Below is a small trained network, with its code and all its weights. Each question gives an input and a target symbol and asks what happens when units are switched off, that is, made to give their printed mean instead of their output.

import numpy as np


def w(rows, s, z=0):
    codes = np.array(rows[::2]) - 128.0
    scale = np.full(codes.shape[1], s)
    scale[-1] = z or s
    return codes * scale


def norm(h):
    return h / np.sqrt((h * h).mean(-1, keepdims=True) + 1e-5)


def f(y):
    return np.maximum(y, 0)


def softmax(a):
    e = np.exp(a - a.max(-1, keepdims=True))
    return e / e.sum(-1, keepdims=True)


def log_softmax(a):
    a = a - a.max(-1, keepdims=True)
    return a - np.log(np.exp(a).sum(-1, keepdims=True))


def net(x, mask):
    ids = ['αβδεζηξπστω'.index(c) for c in x.split()]
    T = len(ids)
    res = E[ids] + P[:T]
    q, k, v = (norm(res) @ M[0].T for M in (Q, K, V))
    z = softmax(np.where(np.tri(T) > 0, q @ k.T / 3**0.5, -1e9)) @ v
    res = res + np.where(mask[0], z, O[0][:, -1]) @ O[0][:, :-1]
    y = f(norm(res) @ A[0][:, :-1].T + A[0][:, -1])
    res = res + np.where(mask[1:9], y, B[0][:, -1]) @ B[0][:, :-1]
    return log_softmax(norm(res)[-1] @ U[:, :-1].T + U[:, -1])


Q, K, V, O, A, B = {}, {}, {}, {}, {}, {}
E = w([
[247,197,114,179],'α',
[163,76,128,154],'β',
[45,157,102,152],'δ',
[58,150,106,151],'ε',
[153,87,123,140],'ζ',
[61,144,107,152],'η',
[99,101,124,179],'ξ',
[70,144,171,180],'π',
[47,177,158,154],'σ',
[57,219,83,105],'τ',
[108,131,51,154],'ω',
],0.015)
P = w([
[149,16,159,38],'0',
[129,67,164,115],'1',
[134,96,168,139],'2',
[142,115,172,183],'3',
[151,136,178,216],'4',
[182,154,185,226],'5',
[190,186,186,246],'6',
[206,209,186,254],'7',
],0.006)
Q[0] = w([
[185,113,72,10],'H0',
[83,65,191,2],'H0',
[93,95,119,202],'H0',
],0.012)
K[0] = w([
[86,80,166,124],'H0',
[56,2,100,40],'H0',
[143,145,121,133],'H0',
],0.015)
V[0] = w([
[137,144,69,106],'H0',
[175,114,160,134],'H0',
[143,85,3,165],'H0',
],0.012)
O[0] = w([
[254,222,82,55,116],'H0',
[135,17,139,94,94],'H0',
[198,204,17,220,254],'H0',
],0.0085,0.0062)
A[0] = w([
[62,101,251,82,133],'N0',
[44,166,94,173,95],'N1',
[117,105,102,166,28],'N2',
[202,125,165,133,253],'N3',
[161,151,105,92,173],'N4',
[67,149,125,154,173],'N5',
[137,112,59,123,103],'N6',
[164,108,160,197,143],'N7',
],0.013,0.0031)
B[0] = w([
[156,164,249,161,165],'N0',
[147,99,123,95,255],'N1',
[113,157,122,145,175],'N2',
[122,105,157,114,177],'N3',
[126,125,180,148,155],'N4',
[137,93,140,113,219],'N5',
[144,223,118,141,166],'N6',
[97,157,97,76,243],'N7',
],0.011,0.0079)
U = w([
[217,98,168,100,56],'α',
[181,19,117,108,53],'β',
[96,104,111,66,1],'δ',
[100,80,87,43,27],'ε',
[130,79,115,85,57],'ζ',
[97,83,96,69,53],'η',
[9,53,63,159,136],'ξ',
[96,86,189,145,104],'π',
[95,96,228,145,222],'σ',
[75,178,158,4,221],'τ',
[137,188,48,131,227],'ω',
],0.014,0.003)

Each question gives the input, a string of symbols that net reads in full, and the target symbol t.
The units are the heads (3 rows each of Q, K, V and O) and the neurons (one row each of A and B). Each row of codes is followed by its name. A weight is (code - 128) times the scale printed after its matrix; where a second scale follows, it is the last column's (O, A, B and U).
mask holds one flag per unit, heads first, then neurons. A switched-off unit (its flag False) gives its mean, the last column of its rows in O or B, instead of its output. The means were averaged over made-up inputs and are rounded, as every weight is.
A unit's drop is (log p(t) with every unit on - log p(t) with that unit switched off) / (log p(t) with every unit on - log p(t) with every unit switched off).
The circuit of an input: a set's keep is (log p(t) with only the set's units on - log p(t) with every unit switched off) / (log p(t) with every unit on - log p(t) with every unit switched off). Starting from all 9 units, units are removed one at a time, each time the one whose removal leaves the highest keep (on an exact tie, the one counted first), for as long as the keep stays at least 0.8.
units of the circuit, in order: the units of the circuit, biggest drop first
top k neurons: the k neurons with the biggest drops, biggest first
drop when u is switched off: that unit's drop, to one decimal
input ξ ξ ξ η σ τ, target τ: units of the circuit, in order => [H0]
input ξ σ ξ β η, target ξ: units of the circuit, in order => [H0 N0]
input σ ξ ω ξ ξ ξ ξ, target ξ: units of the circuit, in order => [H0 N0]
input ξ π ζ β α, target α: top 2 neurons => [N3 N6]
input ω σ ξ τ ξ β, target τ: units of the circuit, in order => [N7 H0]
input ξ τ ξ α ω ω ω δ, target ξ: units of the circuit, in order => [H0 N6]
input β ξ ξ ω ξ β ζ, target ξ: top 2 neurons => [N7 N1]
input ξ ξ τ ε δ, target τ: top 2 neurons => [N1 N5]
input ξ ξ ξ ξ ξ ξ, target ξ: units of the circuit, in order => [H0 N7]
input ξ β σ δ, target σ: units of the circuit, in order => [H0 N0]
input ξ ξ β α ω η σ β, target β: top 2 neurons => [N0 N6]
input ξ ω ξ τ ξ ε, target τ: top 2 neurons => [N1 N5]
input ξ ξ π ξ σ ξ β, target σ: top 2 neurons => [N0 N1]
input β ω ε τ ξ σ ξ ξ, target σ: units of the circuit, in order => [H0]
input ξ ξ ξ ξ ω π, target ω: drop when H0 is switched off => 0.5
input ω η ξ σ ε, target σ: drop when H0 is switched off => 1.8
input ξ π ξ σ η, target σ: drop when N0 is switched off => 0.2
